What each symbol does to the items:
Kas: zu>., du>Nud, tu>Nuv, zo>., su>Nuz, ge>Tum
Gen: zu>Maz, du>Des, tu>., zo>Gez, su>Pim, ge>Rol
Des: zu>Gen, du>., tu>., zo>Peg, su>Puv, ge>Lem
Pif: zu>Nud, du>Buk, tu>Bik, zo>., su>Rig, ge>Dov
Peg: zu>Gez, du>., tu>Des, zo>Vod, su>Ziv, ge>Siv
Pim: zu>Ret, du>Puv, tu>., zo>Kug, su>Vit, ge>Gen
Lem: zu>Rol, du>., tu>., zo>Siv, su>Des, ge>Pip
Per: zu>Vuf, du>Kug, tu>Ret, zo>Toz, su>Goz, ge>Leg
Rol: zu>Vig, du>Lem, tu>., zo>Bem, su>Gen, ge>Vit
Dov: zu>Lis, du>Sar, tu>Goz, zo>., su>Pif, ge>Toz
Zim: zu>Goz, du>Ved, tu>Vit, zo>Sar, su>Bem, ge>Kug
Bik: zu>Nid, du>Bem, tu>Vig, zo>Pif, su>Leg, ge>Goz
Gez: zu>Leg, du>Peg, tu>Gen, zo>Sol, su>Kug, ge>Bem
Nuv: zu>., du>Nid, tu>Mir, zo>Kas, su>Rup, ge>Dur
Lok: zu>Mir, du>Vig, tu>., zo>Nid, su>Guf, ge>Gev
Toz: zu>Lin, du>Gib, tu>Per, zo>., su>Dov, ge>Rig
Bem: zu>Bik, du>Siv, tu>Rol, zo>Buk, su>Gez, ge>Zim
Vut: zu>Tos, du>Ret, tu>., zo>Vuf, su>Gev, ge>Guf
Ved: zu>Zim, du>., tu>Pip, zo>Fev, su>Siv, ge>Ziv
Tos: zu>., du>Vut, tu>., zo>Som, su>Vog, ge>Mab
Mab: zu>., du>Guf, tu>., zo>Rup, su>Tos, ge>Mir
Pip: zu>Vit, du>., tu>., zo>Ved, su>Lem, ge>Puv
Nud: zu>Kas, du>Pif, tu>Nid, zo>., su>Fis, ge>Lis
Duv: zu>Rup, du>Leg, tu>Guf, zo>Fis, su>Vuf, ge>Nid
Fev: zu>Sar, du>., tu>Ved, zo>., su>Zok, ge>Dil
Guf: zu>Mab, du>Maz, tu>., zo>Duv, su>Vut, ge>Lok
Lel: zu>., du>Lin, tu>Som, zo>., su>Tum, ge>Nuz
Fis: zu>Nuz, du>Rig, tu>Duv, zo>., su>Lin, ge>Nud
Rap: zu>Dur, du>Goz, tu>Gev, zo>Lis, su>Nid, ge>Vuf
Leg: zu>Duv, du>Gez, tu>Maz, zo>Rig, su>Per, ge>Bik
Puv: zu>Pim, du>., tu>., zo>Ziv, su>Pip, ge>Des
Ret: zu>Vut, du>Pim, tu>., zo>Per, su>Paz, ge>Maz
Sol: zu>Rig, du>Vod, tu>Gez, zo>., su>Gib, ge>Buk
Vit: zu>Paz, du>Pip, tu>., zo>Zim, su>Rol, ge>Pim
Buk: zu>Pif, du>Zok, tu>Bem, zo>., su>Sol, ge>Sar
Nuz: zu>., du>Fis, tu>Rup, zo>., su>Lel, ge>Kas
Som: zu>., du>Vuf, tu>Tos, zo>Lel, su>Dur, ge>Rup
Gev: zu>Vog, du>Paz, tu>., zo>Rap, su>Lok, ge>Vut
Vog: zu>., du>Gev, tu>., zo>Dur, su>Mir, ge>Tos
Paz: zu>Gev, du>Vit, tu>., zo>Goz, su>Vig, ge>Ret
Rup: zu>., du>Duv, tu>Mab, zo>Nuz, su>Som, ge>Nuv
Kug: zu>Per, du>Ziv, tu>Pim, zo>Gib, su>Zim, ge>Gez
Vod: zu>Sol, du>., tu>Peg, zo>., su>Dil, ge>Zok
Ziv: zu>Kug, du>., tu>Puv, zo>Dil, su>Ved, ge>Peg
Maz: zu>Guf, du>Gen, tu>., zo>Leg, su>Ret, ge>Vig
Mir: zu>., du>Lok, tu>., zo>Nuv, su>Mab, ge>Vog
Tum: zu>., du>Lis, tu>Dur, zo>., su>Kas, ge>Lel
Gib: zu>Toz, du>Dil, tu>Kug, zo>., su>Sar, ge>Sol
Vuf: zu>Som, du>Per, tu>Vut, zo>Lin, su>Rap, ge>Duv
Sar: zu>Dov, du>Fev, tu>Zim, zo>., su>Buk, ge>Gib
Siv: zu>Bem, du>., tu>Lem, zo>Zok, su>Peg, ge>Ved
Nid: zu>Nuv, du>Bik, tu>Lok, zo>Nud, su>Duv, ge>Rap
Dur: zu>., du>Rap, tu>Vog, zo>Tum, su>Nuv, ge>Som
Zok: zu>Buk, du>., tu>Siv, zo>., su>Vod, ge>Fev
Goz: zu>Rap, du>Zim, tu>Paz, zo>Dov, su>Bik, ge>Per
Lin: zu>Lel, du>Toz, tu>Vuf, zo>., su>Lis, ge>Fis
Rig: zu>Fis, du>Sol, tu>Leg, zo>., su>Toz, ge>Pif
Dil: zu>Gib, du>., tu>Ziv, zo>., su>Fev, ge>Vod
Vig: zu>Lok, du>Rol, tu>., zo>Bik, su>Maz, ge>Paz
Lis: zu>Tum, du>Dov, tu>Rap, zo>., su>Nud, ge>Lin

The rows follow the links: the fewer symbols apart two items are, the more alike their rows tend to be.

Each row is also shifted at random along 5 hidden directions that mean nothing.

Some items, each with a row of numbers:
Vit	[57,-18,-2,-14,10,-1,0,-2,-11,0,4,-11,4,-4,-1,-11,3,-14,-1,-2,14,-6,4,-4,5,-1,4,9,2,-10,-4,19,3,6,-7,-2,13,14,1]
Ved	[-9,-9,-2,-12,13,9,7,13,11,10,-9,-2,4,-2,-8,-5,5,-16,0,-3,-7,-2,-6,-5,-1,6,-3,9,16,-16,-8,0,5,-29,3,5,1,29,-3]
Buk	[-36,1,6,0,-10,-3,7,9,0,1,-15,8,12,-11,2,2,9,0,-1,13,-23,-6,-8,14,9,5,-3,14,32,-3,-8,-21,-7,-8,9,3,-14,21,12]
Peg	[31,1,-4,13,-9,19,5,-11,21,-6,-6,7,-3,13,11,3,15,-26,1,8,30,-14,-13,-24,8,-6,-5,3,1,5,-8,3,18,2,4,15,-18,20,8]
Paz	[21,-22,9,-20,3,10,5,11,3,7,-4,-13,-3,-10,-2,-17,1,-20,-7,2,-1,4,16,3,12,-1,13,27,2,-4,-12,11,-10,-18,0,2,11,43,0]
Gev	[-7,-16,2,-10,0,-2,-1,-8,-5,-6,3,-13,-9,5,1,-8,-2,-14,0,-4,26,11,18,13,13,-7,9,-1,3,-4,8,-3,-6,16,0,2,0,-6,1]
Per	[-37,4,12,-17,6,-15,6,-2,-23,16,10,11,6,-3,5,-11,3,8,-7,-4,4,9,-4,46,-9,-7,9,15,5,-5,-15,-1,-4,10,8,-19,14,-6,6]
Bik	[-13,-8,1,7,-17,2,-2,8,4,-7,-13,-13,-3,-5,-2,-1,6,3,15,13,-7,-9,10,-6,16,-4,5,4,11,9,2,-15,-11,5,1,1,-8,9,4]
Ziv	[-11,1,-7,1,10,2,13,-6,8,-4,5,9,5,6,5,-5,12,-12,-6,-3,18,5,-12,17,2,-10,-3,12,16,-12,-12,-8,14,4,12,1,-2,-4,-2]
Vog	[-26,-16,2,-14,2,-15,5,8,-5,4,4,0,1,9,-8,-13,-5,-5,-4,-8,3,13,15,29,9,-8,16,11,2,-3,1,-14,-6,1,4,-1,8,-11,-8]
Fev	[34,3,-3,-5,5,-4,-2,5,0,-4,-2,-11,11,-1,-3,16,6,24,1,-3,-17,-7,-13,-13,-7,7,-14,-9,16,-17,10,3,-1,-14,2,2,-4,-2,-4]
Nid	[7,-3,-2,2,-21,-9,-8,-8,-6,-8,7,4,3,3,1,-2,0,-9,8,9,26,12,20,17,18,-3,2,-2,12,5,16,-13,-4,47,0,4,-6,-31,23]
Dur	[-40,-1,6,5,12,-23,-18,11,-5,4,9,-4,2,1,-18,-6,-12,24,-5,-16,-28,14,10,3,-14,12,-4,-11,-7,-12,20,5,-11,-10,-8,-4,10,-32,-22]
Zim	[-29,-10,-13,-8,15,-1,8,2,-3,-4,-2,-21,5,2,0,2,1,13,-4,-3,-7,-8,-4,-9,9,-6,-5,-8,13,-8,14,2,3,-4,12,3,1,-4,-17]
Toz	[-2,12,4,-13,3,20,5,8,-3,10,-8,14,-5,-15,7,6,-6,9,-4,-5,-28,5,-7,-3,-26,11,2,18,-3,1,-22,19,-2,-33,-10,-4,4,41,-3]
Nuv	[22,-3,-5,8,-10,10,-11,10,21,-6,-9,3,-2,0,-8,6,-6,-12,2,2,-10,8,15,-26,0,14,6,1,-9,5,2,3,-5,-11,-16,19,-13,21,6]
Lem	[1,-14,-2,3,12,-6,0,15,7,7,-8,-1,3,7,-4,-12,2,-15,1,7,-6,-10,0,-16,3,4,0,7,-3,5,-9,6,7,-14,-6,6,6,20,4]
Lis	[1,7,-6,-17,-10,32,3,0,4,-1,-6,6,-5,-16,12,10,2,-19,-1,1,24,20,5,12,8,13,6,19,24,-3,-10,-2,-2,2,-1,9,-24,34,20]
Pif	[4,8,4,-2,-10,12,-9,-2,-7,-1,-7,4,0,-15,4,8,7,1,6,6,-7,-5,-2,-16,-9,17,-9,7,4,9,-4,9,-5,-1,-13,8,-8,18,19]
Ret	[-21,1,3,10,8,-16,-8,-18,-25,-1,21,-5,-1,11,2,-6,0,14,-1,-4,22,-2,-7,3,-6,-10,-4,-27,-30,-1,12,19,9,27,-7,-12,18,-44,-11]
Zok	[17,4,1,-6,-1,-8,1,6,-8,2,-11,7,16,-9,-7,4,10,-3,-4,6,-3,0,-6,16,1,5,-12,10,26,-3,-8,-16,1,8,0,7,-10,3,13]
Goz	[-4,-3,-9,-8,2,8,-6,-14,-10,-14,3,-19,-3,1,0,8,-1,6,-3,-2,15,5,7,-4,8,-3,-11,-12,0,-12,15,3,-5,13,10,-5,-7,-13,-10]

Where do the symbols, taken in turn from left to right, take each start?
Answer with the item's name.
[-9,7,0,-8,-2,6,0,-3,3,-1,7,7,3,-7,0,10,-4,-4,-6,-7,16,23,9,25,-2,8,-4,4,22,-13,2,-5,0,17,-5,4,-15,-10,13]
su su du su du => Toz
[-30,13,-1,20,-11,-2,-2,-26,-7,-7,10,4,-11,13,3,8,0,11,9,4,20,-14,-9,-18,-11,-9,-12,-23,-21,10,7,11,12,27,-8,-8,-1,-24,7]
ge zu du du zo => Buk
[-6,16,-1,-8,5,-1,4,-10,-16,-1,7,5,4,0,6,9,5,21,-5,-1,-3,1,-15,16,-1,-7,-10,-9,11,-10,6,-2,4,9,5,-5,-6,-21,-4]
su su tu zu tu => Vig
[10,10,-5,-4,-3,26,12,-3,10,-5,-4,17,2,-1,15,11,7,-12,-4,0,21,8,-13,10,9,-3,-2,9,22,-9,-7,-10,11,0,15,2,-20,16,7]
tu zo su ge => Dil
[10,-16,1,-8,-5,-1,-10,-2,-4,0,2,-9,-7,1,-2,-7,6,-14,16,7,12,-11,11,-12,-2,6,3,3,-15,9,-1,13,-2,10,-5,4,6,11,10]
su du zo su => Kug
[32,9,2,6,-14,2,-5,-19,-9,6,11,11,-6,2,10,-3,-2,-12,5,-1,26,2,5,9,-5,4,5,0,-10,13,-10,10,3,32,-10,-1,-1,1,24]
zo tu zu du su => Vuf
[-23,-6,7,12,0,0,7,8,7,3,-3,-3,-1,6,1,-8,-1,-2,1,10,-8,-20,-6,-11,2,-12,4,3,-7,9,0,-2,8,-11,13,-8,8,4,-7]
du su su ge zo zo => Dil
[18,4,8,5,-2,-10,13,-2,-9,7,0,8,6,-1,6,-8,10,-13,1,10,14,-16,-14,19,-4,-4,2,17,4,5,-16,-7,8,19,6,-9,7,11,23]
su tu du zo ge ge => Siv
[-50,12,2,8,4,-5,0,4,4,12,12,15,-6,1,-3,0,-14,4,-10,-14,-5,19,6,6,-14,3,8,-4,-13,0,-1,0,-4,-14,-9,-2,5,-8,-6]
du zu du tu zu su ge => Tos
[6,3,-4,-8,18,-4,-5,2,-15,0,-6,-10,10,-12,-1,8,5,30,-1,-11,-25,-5,-13,-13,-17,9,-18,-12,1,-9,5,14,-1,-13,-7,-10,2,-11,-8]
tu tu zo su du zu => Bem
[0,2,-5,-10,1,28,-17,-5,3,-1,3,-11,-17,-8,-6,9,-9,4,-2,-14,-4,9,9,-49,-23,26,-3,-5,-25,3,0,47,-7,-25,-27,10,1,30,-6]
ge du du du su => Ved
[28,7,-2,12,-12,3,2,-5,14,-9,0,9,-8,5,0,4,-7,-3,-3,2,0,3,10,-2,7,0,13,2,-1,8,4,-12,-2,0,-6,9,-12,-9,-1]
su zo ge du ge su => Fis
[-34,7,1,-2,2,15,-4,-5,2,-4,-8,-2,-1,-10,2,13,-5,27,-1,-9,-14,3,-2,-14,-6,6,-12,-12,-4,-8,7,16,-4,-9,-7,-2,-5,-1,-9]
ge du su du tu zo zu => Sar
[-20,-11,5,-6,-1,-14,7,18,1,2,-15,-5,9,-10,-8,-8,13,-6,10,13,-22,-14,0,15,11,-5,3,18,25,2,4,-23,-8,3,4,-2,0,13,9]
ge ge zu du zu zu ge => Duv
[23,-14,0,7,4,-16,-13,13,0,-2,1,-6,-2,3,-9,-7,-11,-4,3,-6,-11,-5,11,-12,-4,6,0,-1,-16,8,7,1,-6,-2,-11,2,13,-12,-5]
su ge du ge su su su => Vut
[30,-9,-4,6,10,1,-3,0,7,0,-9,-4,10,2,-2,0,11,-12,2,9,6,-12,-7,-17,-1,3,-10,8,9,-3,-2,-3,7,0,-7,6,-13,12,11]
zu zo zu ge => Dov
[-25,-17,-1,-4,1,1,5,13,9,0,-9,-1,0,1,-5,-12,6,-18,4,8,-1,-14,3,-3,4,-5,2,22,4,7,-8,-8,3,-7,2,1,3,27,10]
ge zu zo tu zu su ge => Gev
